Here is a tiny trained network, its code and every weight. The questions are about switching its units off for an input and a target symbol, where a switched-off unit gives its printed mean instead of its output.

import numpy as np


def w(rows, s, z=0):
    codes = np.array(rows[::2]) - 128.0
    scale = np.full(codes.shape[1], s)
    scale[-1] = z or s
    return codes * scale


def norm(h):
    return h / np.sqrt((h * h).mean(-1, keepdims=True) + 1e-5)


def f(y):
    return np.maximum(y, 0)


def softmax(a):
    e = np.exp(a - a.max(-1, keepdims=True))
    return e / e.sum(-1, keepdims=True)


def log_softmax(a):
    a = a - a.max(-1, keepdims=True)
    return a - np.log(np.exp(a).sum(-1, keepdims=True))


def net(x, mask):
    ids = ['αβδεζηθμσω'.index(c) for c in x.split()]
    T = len(ids)
    res = E[ids] + P[:T]
    u = 0
    for l in range(2):
        q, k, v = (norm(res) @ M[l].T for M in (Q, K, V))
        z = softmax(np.where(np.tri(T) > 0, q @ k.T / 3**0.5, -1e9)) @ v
        res = res + np.where(mask[u], z, O[l][:, -1]) @ O[l][:, :-1]
        u += 1
        y = f(norm(res) @ A[l][:, :-1].T + A[l][:, -1])
        res = res + np.where(mask[u : u + 16], y, B[l][:, -1]) @ B[l][:, :-1]
        u += 16
    return log_softmax(norm(res)[-1] @ U[:, :-1].T + U[:, -1])


Q, K, V, O, A, B = {}, {}, {}, {}, {}, {}
E = w([
[167,139,71,133,83,64,159,162,94,190,132],'α',
[79,125,29,205,133,97,192,55,120,72,169],'β',
[77,160,142,199,137,230,107,168,115,105,124],'δ',
[198,115,2,111,179,120,150,120,210,113,32],'ε',
[140,123,108,114,73,251,226,52,100,179,194],'ζ',
[94,97,94,72,120,122,29,147,128,126,125],'η',
[161,92,161,121,173,177,224,168,40,76,125],'θ',
[88,192,88,152,85,152,111,109,66,174,45],'μ',
[122,204,91,98,83,139,192,227,115,93,98],'σ',
[91,255,34,178,247,97,238,139,226,220,172],'ω',
],0.019)
P = w([
[49,21,254,147,144,45,121,226,149,166,16],'0',
[178,175,204,237,57,173,105,125,139,159,132],'1',
[169,174,133,193,88,169,134,118,115,159,158],'2',
[178,194,118,164,115,173,146,109,105,125,176],'3',
[174,200,92,156,128,173,166,93,100,133,167],'4',
[186,206,81,131,156,168,178,99,84,99,187],'5',
[170,217,47,132,156,181,179,82,95,115,171],'6',
[176,217,43,129,160,164,191,67,105,110,162],'7',
],0.0071)
Q[0] = w([
[174,77,133,108,81,134,81,142,102,100,127],'0.h0',
[119,77,94,121,81,145,60,165,96,122,140],'0.h0',
[108,96,255,139,127,61,97,154,205,126,88],'0.h0',
],0.0085)
K[0] = w([
[105,1,170,96,112,112,82,225,101,128,18],'0.h0',
[137,41,203,97,120,101,62,209,140,113,6],'0.h0',
[249,231,91,235,168,164,238,69,78,128,184],'0.h0',
],0.0062)
V[0] = w([
[83,3,229,222,145,178,227,99,100,160,56],'0.h0',
[74,155,117,155,232,197,31,138,212,111,118],'0.h0',
[215,174,95,239,114,154,203,148,209,67,60],'0.h0',
],0.0047)
O[0] = w([
[84,1,140,52,57,143,134,103,131,142,117,139],'0.h0',
[140,222,158,136,156,149,195,93,140,152,151,252],'0.h0',
[69,130,151,116,108,119,118,168,70,160,129,54],'0.h0',
],0.0099,0.0027)
A[0] = w([
[22,100,162,129,86,173,222,226,78,92,149,58],'0.n0',
[222,164,65,37,140,93,146,151,124,83,158,39],'0.n1',
[96,112,135,208,136,106,179,207,92,68,10,157],'0.n2',
[148,33,150,68,127,127,84,165,2,109,125,83],'0.n3',
[55,141,127,146,141,154,76,100,14,180,41,13],'0.n4',
[103,173,168,199,107,91,191,222,95,109,144,92],'0.n5',
[116,148,142,62,81,114,161,213,116,96,68,39],'0.n6',
[124,96,202,108,75,169,102,104,156,123,201,85],'0.n7',
[207,175,137,78,140,235,103,98,152,95,161,65],'0.n8',
[216,177,106,68,207,144,104,81,102,96,222,2],'0.n9',
[143,177,186,105,118,143,226,106,34,92,214,83],'0.n10',
[106,116,133,81,48,57,152,132,24,240,146,80],'0.n11',
[125,138,219,225,149,178,131,173,145,141,189,88],'0.n12',
[178,98,111,97,207,106,156,121,218,159,68,97],'0.n13',
[75,75,95,192,96,87,140,64,93,69,166,23],'0.n14',
[208,107,140,216,151,141,187,103,76,138,25,122],'0.n15',
],0.008,0.0064)
B[0] = w([
[68,136,122,162,125,238,121,190,109,67,142,253],'0.n0',
[41,116,138,116,85,152,70,103,165,155,111,190],'0.n1',
[129,154,130,112,35,162,141,81,131,121,180,240],'0.n2',
[227,142,141,135,183,80,181,122,94,133,118,190],'0.n3',
[99,201,187,152,164,170,174,117,92,125,104,180],'0.n4',
[175,82,116,99,111,169,113,76,216,175,145,214],'0.n5',
[140,173,75,136,67,186,111,152,171,110,150,165],'0.n6',
[124,143,127,94,153,198,165,102,132,156,160,163],'0.n7',
[56,126,77,162,104,91,116,105,101,189,125,221],'0.n8',
[1,97,109,173,109,113,62,144,139,183,107,199],'0.n9',
[223,96,101,154,109,133,101,135,141,113,126,242],'0.n10',
[134,116,144,162,30,36,135,147,95,148,117,223],'0.n11',
[164,153,96,161,155,108,183,88,149,99,78,206],'0.n12',
[140,114,126,177,103,140,189,116,130,84,76,189],'0.n13',
[121,173,146,95,116,87,119,101,164,70,185,156],'0.n14',
[169,112,154,68,69,99,170,89,155,85,120,229],'0.n15',
],0.0095,0.006)
Q[1] = w([
[182,210,4,172,172,74,65,2,131,166,106],'1.h0',
[177,174,57,230,133,177,75,44,89,205,243],'1.h0',
[112,180,168,180,92,110,161,125,125,101,126],'1.h0',
],0.0083)
K[1] = w([
[7,2,148,75,181,66,83,145,116,129,105],'1.h0',
[56,50,114,140,162,145,82,154,74,155,190],'1.h0',
[71,190,70,127,134,120,107,128,106,135,95],'1.h0',
],0.0087)
V[1] = w([
[67,78,139,92,70,141,246,122,142,176,254],'1.h0',
[184,41,110,56,162,171,73,73,199,129,103],'1.h0',
[113,73,130,241,101,101,195,160,236,3,13],'1.h0',
],0.0088)
O[1] = w([
[100,163,175,128,112,90,178,90,185,172,227,203],'1.h0',
[71,36,47,223,69,79,121,146,109,66,130,98],'1.h0',
[202,185,94,251,177,97,118,76,242,110,48,254],'1.h0',
],0.011,0.0081)
A[1] = w([
[117,193,110,76,150,132,181,169,176,112,98,142],'1.n0',
[170,133,100,177,105,81,129,82,105,126,187,94],'1.n1',
[177,98,116,68,131,4,127,124,164,195,107,117],'1.n2',
[154,33,80,182,155,92,86,170,79,76,89,2],'1.n3',
[201,131,72,140,167,140,80,223,40,104,80,96],'1.n4',
[142,173,238,72,147,170,116,97,96,178,45,83],'1.n5',
[83,77,62,108,93,160,88,175,77,100,128,112],'1.n6',
[30,146,168,191,138,176,167,131,135,72,167,92],'1.n7',
[204,62,157,121,114,171,179,157,84,48,145,122],'1.n8',
[140,153,91,155,172,160,116,177,128,115,83,122],'1.n9',
[154,174,190,187,217,204,70,132,176,113,74,88],'1.n10',
[60,110,128,53,112,167,133,111,68,167,207,75],'1.n11',
[114,104,120,61,145,153,161,160,72,112,95,125],'1.n12',
[80,94,73,194,53,157,168,216,124,71,149,79],'1.n13',
[179,164,170,147,125,115,107,84,194,101,186,123],'1.n14',
[119,147,99,195,56,10,112,142,120,153,158,69],'1.n15',
],0.013,0.0094)
B[1] = w([
[140,109,184,197,124,137,58,111,157,125,114,205],'1.n0',
[157,110,120,45,125,59,139,165,130,122,121,197],'1.n1',
[235,101,161,159,117,115,91,176,123,166,127,162],'1.n2',
[123,223,174,151,22,175,79,48,178,147,185,152],'1.n3',
[158,122,163,38,96,179,214,135,135,118,173,158],'1.n4',
[96,145,176,121,164,73,92,84,35,62,101,181],'1.n5',
[92,99,135,152,190,126,71,199,180,171,121,160],'1.n6',
[200,56,88,39,167,152,89,109,106,88,136,204],'1.n7',
[54,184,76,146,170,155,208,219,102,135,103,173],'1.n8',
[126,98,120,132,109,142,130,119,129,61,175,182],'1.n9',
[111,11,125,105,168,165,115,116,88,215,165,227],'1.n10',
[125,105,101,166,95,98,167,67,129,174,81,196],'1.n11',
[123,208,118,152,170,111,170,142,184,37,122,148],'1.n12',
[180,182,217,153,134,117,61,118,121,177,116,178],'1.n13',
[45,114,130,103,159,147,113,183,105,69,139,250],'1.n14',
[174,112,141,87,150,116,98,161,97,78,82,187],'1.n15',
],0.013,0.011)
U = w([
[145,206,139,150,24,196,85,140,156,104,191,70],'α',
[156,181,173,147,208,108,163,111,207,188,183,10],'β',
[126,141,87,103,38,130,212,63,140,176,172,166],'δ',
[126,225,163,125,129,116,138,57,67,103,78,126],'ε',
[105,155,93,78,113,86,123,117,164,22,207,123],'ζ',
[146,134,47,172,101,136,143,75,170,72,47,251],'η',
[253,137,125,84,126,86,108,161,107,164,121,147],'θ',
[39,118,87,166,110,99,87,170,108,145,134,168],'μ',
[111,179,99,102,149,188,219,192,131,100,70,173],'σ',
[186,77,138,93,169,227,124,91,89,125,141,28],'ω',
],0.006,0.002)

Each question gives the input, a string of symbols that net reads in full, and the target symbol t.
The units are the heads (3 rows each of Q, K, V and O) and the neurons (one row each of A and B). Each row of codes is followed by its name. A weight is (code - 128) times the scale printed after its matrix; where a second scale follows, it is the last column's (O, A, B and U).
mask holds one flag per unit, layer by layer, with each layer's heads first. A switched-off unit (its flag False) gives its mean, the last column of its rows in O or B, instead of its output. The means were averaged over made-up inputs and are rounded, as every weight is.
A unit's drop is (log p(t) with every unit on - log p(t) with that unit switched off) / (log p(t) with every unit on - log p(t) with every unit switched off).
The circuit of an input: a set's keep is (log p(t) with only the set's units on - log p(t) with every unit switched off) / (log p(t) with every unit on - log p(t) with every unit switched off). Starting from the 12 units with the biggest drops (on a tie, the unit counted first), units are removed one at a time, each time the one whose removal leaves the highest keep (on an exact tie, the one counted first), for as long as the keep stays at least 0.8.
circuit, biggest first: the units of the circuit, biggest drop first
k most important neurons: the k neurons with the biggest drops, biggest first
k most important neurons of layer l: the k neurons of layer l with the biggest drops, biggest first
drop when u is switched off: that unit's drop, to one decimal
input β μ ζ η, target β: circuit, biggest first : [0.h0 1.h0]
input δ β ε δ δ, target ω: circuit, biggest first : [1.n10]
input β μ θ ε σ η θ σ, target β: circuit, biggest first : [0.h0 1.h0]
input θ δ μ, target ε: circuit, biggest first : [0.n4 1.n5]
input ω θ η β, target ω: 3 most important neurons of layer 0 : [0.n5 0.n2 0.n9]
input α δ η σ σ β θ δ, target α: 2 most important neurons : [0.n2 1.n3]
input α β η δ α ζ, target α: 2 most important neurons : [0.n2 1.n3]
input α η θ ζ ω, target α: 3 most important neurons of layer 1 : [1.n3 1.n13 1.n4]
input α ε δ η ε μ α ε, target α: 2 most important neurons : [1.n3 0.n2]
input μ μ δ, target ω: 3 most important neurons : [1.n10 1.n7 0.n0]
input ω σ ε η ζ α μ, target ω: 2 most important neurons of layer 1 : [1.n10 1.n4]
input θ θ δ η μ, target θ: 2 most important neurons : [0.n2 1.n13]
input β ζ η ω β μ μ δ, target β: 2 most important neurons : [0.n0 0.n12]
input ζ ζ ε σ η, target ζ: most important neuron : [1.n10]
input θ α δ θ δ ε β η, target θ: 2 most important neurons of layer 0 : [0.n3 0.n0]
input θ η θ θ ε, target θ: 2 most important neurons : [1.n13 0.n7]
input σ σ μ η ω, target σ: 2 most important neurons of layer 1 : [1.n12 1.n4]
input μ η σ ζ ζ σ μ, target μ: 3 most important neurons : [0.n2 0.n7 1.n6]
input δ α δ η ω β μ μ, target δ: 2 most important neurons : [1.n11 0.n7]
input β δ σ ζ η α α δ, target β: most important neuron of layer 1 : [1.n10]
input σ ω η β ζ, target σ: 2 most important neurons of layer 0 : [0.n2 0.n5]
input σ ζ η μ ε σ η σ, target α: 2 most important neurons of layer 0 : [0.n9 0.n1]
input η σ ζ α ζ, target η: drop when 0.h0 is switched off : 1.2
input θ η β ζ ζ, target θ: drop when 0.n2 is switched off : 0.2
input η σ σ δ α δ θ, target η: drop when 0.n4 is switched off : 0.0
input δ ω ε α η δ δ, target δ: drop when 1.h0 is switched off : 0.8
input σ δ α η δ, target σ: most important neuron : [0.n10]
